Below are the code and all the weights of a small trained network. Each question names an input and a target symbol and asks about switching units off, where a switched-off unit gives its printed mean instead of its output.

import numpy as np


def w(rows, s, z=0):
    codes = np.array(rows[::2]) - 128.0
    scale = np.full(codes.shape[1], s)
    scale[-1] = z or s
    return codes * scale


def norm(h):
    return h / np.sqrt((h * h).mean(-1, keepdims=True) + 1e-5)


def f(y):
    return np.maximum(y, 0)


def softmax(a):
    e = np.exp(a - a.max(-1, keepdims=True))
    return e / e.sum(-1, keepdims=True)


def log_softmax(a):
    a = a - a.max(-1, keepdims=True)
    return a - np.log(np.exp(a).sum(-1, keepdims=True))


def net(x, mask):
    ids = ['βδεηθλμξσφψω'.index(c) for c in x.split()]
    T = len(ids)
    res = E[ids] + P[:T]
    u = 0
    for l in range(3):
        r = norm(res)
        for j in range(2):
            rows = slice(4 * j, 4 * j + 4)
            q, k, v = (r @ M[l][rows].T for M in (Q, K, V))
            z = softmax(np.where(np.tri(T) > 0, q @ k.T / 4**0.5, -1e9)) @ v
            o = O[l][rows]
            res = res + np.where(mask[u + j], z, o[:, -1]) @ o[:, :-1]
        u += 2
        y = f(norm(res) @ A[l][:, :-1].T + A[l][:, -1])
        res = res + np.where(mask[u : u + 4], y, B[l][:, -1]) @ B[l][:, :-1]
        u += 4
    return log_softmax(norm(res)[-1] @ U[:, :-1].T + U[:, -1])


Q, K, V, O, A, B = {}, {}, {}, {}, {}, {}
E = w([
[26,117,115],'β',
[114,61,197],'δ',
[46,54,169],'ε',
[212,196,99],'η',
[16,156,162],'θ',
[254,168,194],'λ',
[97,43,105],'μ',
[205,123,209],'ξ',
[116,56,204],'σ',
[77,164,149],'φ',
[89,55,191],'ψ',
[239,183,187],'ω',
],0.0082)
P = w([
[97,124,107],'0',
[158,121,165],'1',
[128,160,91],'2',
[116,249,175],'3',
[185,67,113],'4',
[174,151,91],'5',
[91,222,200],'6',
[205,74,137],'7',
[94,129,102],'8',
[88,223,208],'9',
[201,65,175],'10',
[133,143,79],'11',
[78,221,213],'12',
[214,75,166],'13',
],0.015)
Q[0] = w([
[96,247,144],'L0H1',
[125,22,123],'L0H1',
[69,72,109],'L0H1',
[119,96,150],'L0H1',
[165,166,68],'L0H2',
[110,81,130],'L0H2',
[94,114,146],'L0H2',
[78,180,80],'L0H2',
],0.011)
K[0] = w([
[192,144,57],'L0H1',
[27,85,199],'L0H1',
[64,131,99],'L0H1',
[160,45,95],'L0H1',
[134,10,135],'L0H2',
[71,147,160],'L0H2',
[99,162,126],'L0H2',
[139,88,180],'L0H2',
],0.014)
V[0] = w([
[185,182,128],'L0H1',
[129,151,112],'L0H1',
[254,195,64],'L0H1',
[122,126,180],'L0H1',
[143,167,182],'L0H2',
[116,25,118],'L0H2',
[91,82,160],'L0H2',
[150,210,65],'L0H2',
],0.0081)
O[0] = w([
[62,35,99,215],'L0H1',
[96,111,141,145],'L0H1',
[2,238,111,255],'L0H1',
[170,107,162,137],'L0H1',
[142,146,193,203],'L0H2',
[44,59,93,35],'L0H2',
[203,31,186,110],'L0H2',
[234,185,74,149],'L0H2',
],0.0055,0.0022)
A[0] = w([
[101,118,64,254],'L0N1',
[98,177,69,189],'L0N2',
[192,122,93,149],'L0N3',
[10,112,119,14],'L0N4',
],0.014,0.00097)
B[0] = w([
[216,139,27,168],'L0N1',
[196,92,174,239],'L0N2',
[224,34,224,214],'L0N3',
[255,153,183,254],'L0N4',
],0.0069,0.0056)
Q[1] = w([
[27,66,192],'L1H1',
[191,210,156],'L1H1',
[52,91,98],'L1H1',
[173,87,68],'L1H1',
[221,96,223],'L1H2',
[92,2,190],'L1H2',
[197,140,69],'L1H2',
[83,31,124],'L1H2',
],0.0093)
K[1] = w([
[4,26,154],'L1H1',
[148,63,79],'L1H1',
[145,88,117],'L1H1',
[153,195,102],'L1H1',
[194,220,65],'L1H2',
[176,152,119],'L1H2',
[107,110,64],'L1H2',
[185,129,59],'L1H2',
],0.013)
V[1] = w([
[111,136,164],'L1H1',
[112,88,54],'L1H1',
[150,183,3],'L1H1',
[137,153,128],'L1H1',
[107,195,168],'L1H2',
[123,71,145],'L1H2',
[128,108,52],'L1H2',
[164,220,188],'L1H2',
],0.012)
O[1] = w([
[135,68,85,129],'L1H1',
[25,136,168,66],'L1H1',
[133,144,254,94],'L1H1',
[109,78,155,142],'L1H1',
[86,83,103,176],'L1H2',
[23,136,149,98],'L1H2',
[96,128,156,70],'L1H2',
[143,118,51,254],'L1H2',
],0.0091)
A[1] = w([
[8,96,101,2],'L1N1',
[223,29,134,134],'L1N2',
[196,93,74,57],'L1N3',
[157,154,2,126],'L1N4',
],0.0096,0.0059)
B[1] = w([
[9,185,121,131],'L1N1',
[179,114,59,254],'L1N2',
[128,209,69,186],'L1N3',
[70,171,214,214],'L1N4',
],0.011,0.0092)
Q[2] = w([
[147,112,192],'L2H1',
[118,176,121],'L2H1',
[193,153,178],'L2H1',
[249,34,213],'L2H1',
[148,122,227],'L2H2',
[115,123,232],'L2H2',
[227,63,61],'L2H2',
[131,107,146],'L2H2',
],0.013)
K[2] = w([
[156,129,100],'L2H1',
[93,72,144],'L2H1',
[179,201,141],'L2H1',
[187,210,88],'L2H1',
[66,107,87],'L2H2',
[76,136,74],'L2H2',
[191,3,100],'L2H2',
[165,144,83],'L2H2',
],0.014)
V[2] = w([
[128,104,31],'L2H1',
[4,53,173],'L2H1',
[173,56,177],'L2H1',
[130,169,86],'L2H1',
[102,161,103],'L2H2',
[197,212,132],'L2H2',
[120,151,225],'L2H2',
[98,149,109],'L2H2',
],0.014)
O[2] = w([
[248,154,31,152],'L2H1',
[89,32,123,6],'L2H1',
[143,64,238,106],'L2H1',
[148,196,82,162],'L2H1',
[146,126,205,124],'L2H2',
[86,11,141,200],'L2H2',
[104,59,100,82],'L2H2',
[255,91,123,116],'L2H2',
],0.009,0.012)
A[2] = w([
[196,254,91,182],'L2N1',
[255,6,91,206],'L2N2',
[184,45,196,2],'L2N3',
[80,21,141,84],'L2N4',
],0.0086,0.0044)
B[2] = w([
[129,85,83,246],'L2N1',
[251,118,140,208],'L2N2',
[65,142,150,135],'L2N3',
[147,172,23,139],'L2N4',
],0.012,0.013)
U = w([
[86,100,148,254],'β',
[149,81,162,120],'δ',
[123,2,23,106],'ε',
[121,235,189,189],'η',
[33,134,34,231],'θ',
[114,148,100,76],'λ',
[93,68,131,254],'μ',
[102,126,76,59],'ξ',
[190,86,163,89],'σ',
[113,163,75,67],'φ',
[153,63,121,81],'ψ',
[109,185,88,63],'ω',
],0.012,0.0046)

Each question gives the input, a string of symbols that net reads in full, and the target symbol t.
The units are the heads (4 rows each of Q, K, V and O) and the neurons (one row each of A and B). Each row of codes is followed by its name. A weight is (code - 128) times the scale printed after its matrix; where a second scale follows, it is the last column's (O, A, B and U).
mask holds one flag per unit, layer by layer, with each layer's heads first. A switched-off unit (its flag False) gives its mean, the last column of its rows in O or B, instead of its output. The means were averaged over made-up inputs and are rounded, as every weight is.
A unit's drop is (log p(t) with every unit on - log p(t) with that unit switched off) / (log p(t) with every unit on - log p(t) with every unit switched off).
The circuit of an input: a set's keep is (log p(t) with only the set's units on - log p(t) with every unit switched off) / (log p(t) with every unit on - log p(t) with every unit switched off). Starting from the 12 units with the biggest drops (on a tie, the unit counted first), units are removed one at a time, each time the one whose removal leaves the highest keep (on an exact tie, the one counted first), for as long as the keep stays at least 0.8.
units of the circuit, in order: the units of the circuit, biggest drop first
unit that matters most: the unit with the biggest drop
top k neurons in layer l: the k neurons of layer l with the biggest drops, biggest first
heads that matter: for each layer, one digit per head in row order, 1 if its drop is at least 0.15 and else 0, layers parted by /
input η μ η ξ, target η: units of the circuit, in order : (L2H1, L1H1, L0H1, L0N1)
input ε η δ β, target ε: top 3 neurons in layer 0 : (L0N3, L0N2, L0N4)
input ε ω λ ω δ ε σ δ δ η φ θ θ, target ε: units of the circuit, in order : (L2H1, L0H2, L1H1, L1H2)
input ε θ σ μ, target ε: units of the circuit, in order : (L0H2, L2H1, L1H2, L1H1)
input η δ β ε, target η: heads that matter : 11 / 10 / 10
input ε ψ θ ε μ ε σ, target ε: top 2 neurons in layer 0 : (L0N3, L0N2)
input ε θ θ δ, target ε: heads that matter : 11 / 11 / 10
input ε θ η η η η λ, target ε: unit that matters most : L0N4
input ε β η η θ η η ε η η θ η ξ, target ε: heads that matter : 11 / 11 / 11
input η η η θ θ θ θ, target η: top 2 neurons in layer 0 : (L0N4, L0N1)
input θ η θ β φ ω ψ η η η η δ ξ, target θ: top 2 neurons in layer 2 : (L2N2, L2N1)
input θ λ φ ξ ω ω η λ ω ξ η η η, target θ: top 2 neurons in layer 1 : (L1N2, L1N4)
input β φ ξ, target η: heads that matter : 11 / 11 / 10
input ε δ φ ω, target ε: top 2 neurons in layer 0 : (L0N3, L0N2)
input η ψ λ φ θ η η θ ξ η δ μ σ, target η: top 2 neurons in layer 2 : (L2N2, L2N4)
input ψ η ε η η η, target η: heads that matter : 11 / 11 / 00
input σ ε λ η ξ η ω η ε φ, target σ: unit that matters most : L2H2
input θ η θ ω, target θ: heads that matter : 11 / 11 / 10
input θ θ ω η ε δ φ, target θ: top 2 neurons in layer 2 : (L2N2, L2N1)
input η φ μ ε φ η η η σ φ, target η: heads that matter : 11 / 10 / 11
input θ δ η θ θ θ ω ε η φ ε σ η, target θ: top 3 neurons in layer 0 : (L0N3, L0N2, L0N1)
input θ ξ ψ δ, target θ: top 3 neurons in layer 0 : (L0N4, L0N3, L0N2)
input θ θ μ φ μ ψ η ε θ δ η θ ω, target θ: unit that matters most : L1H1
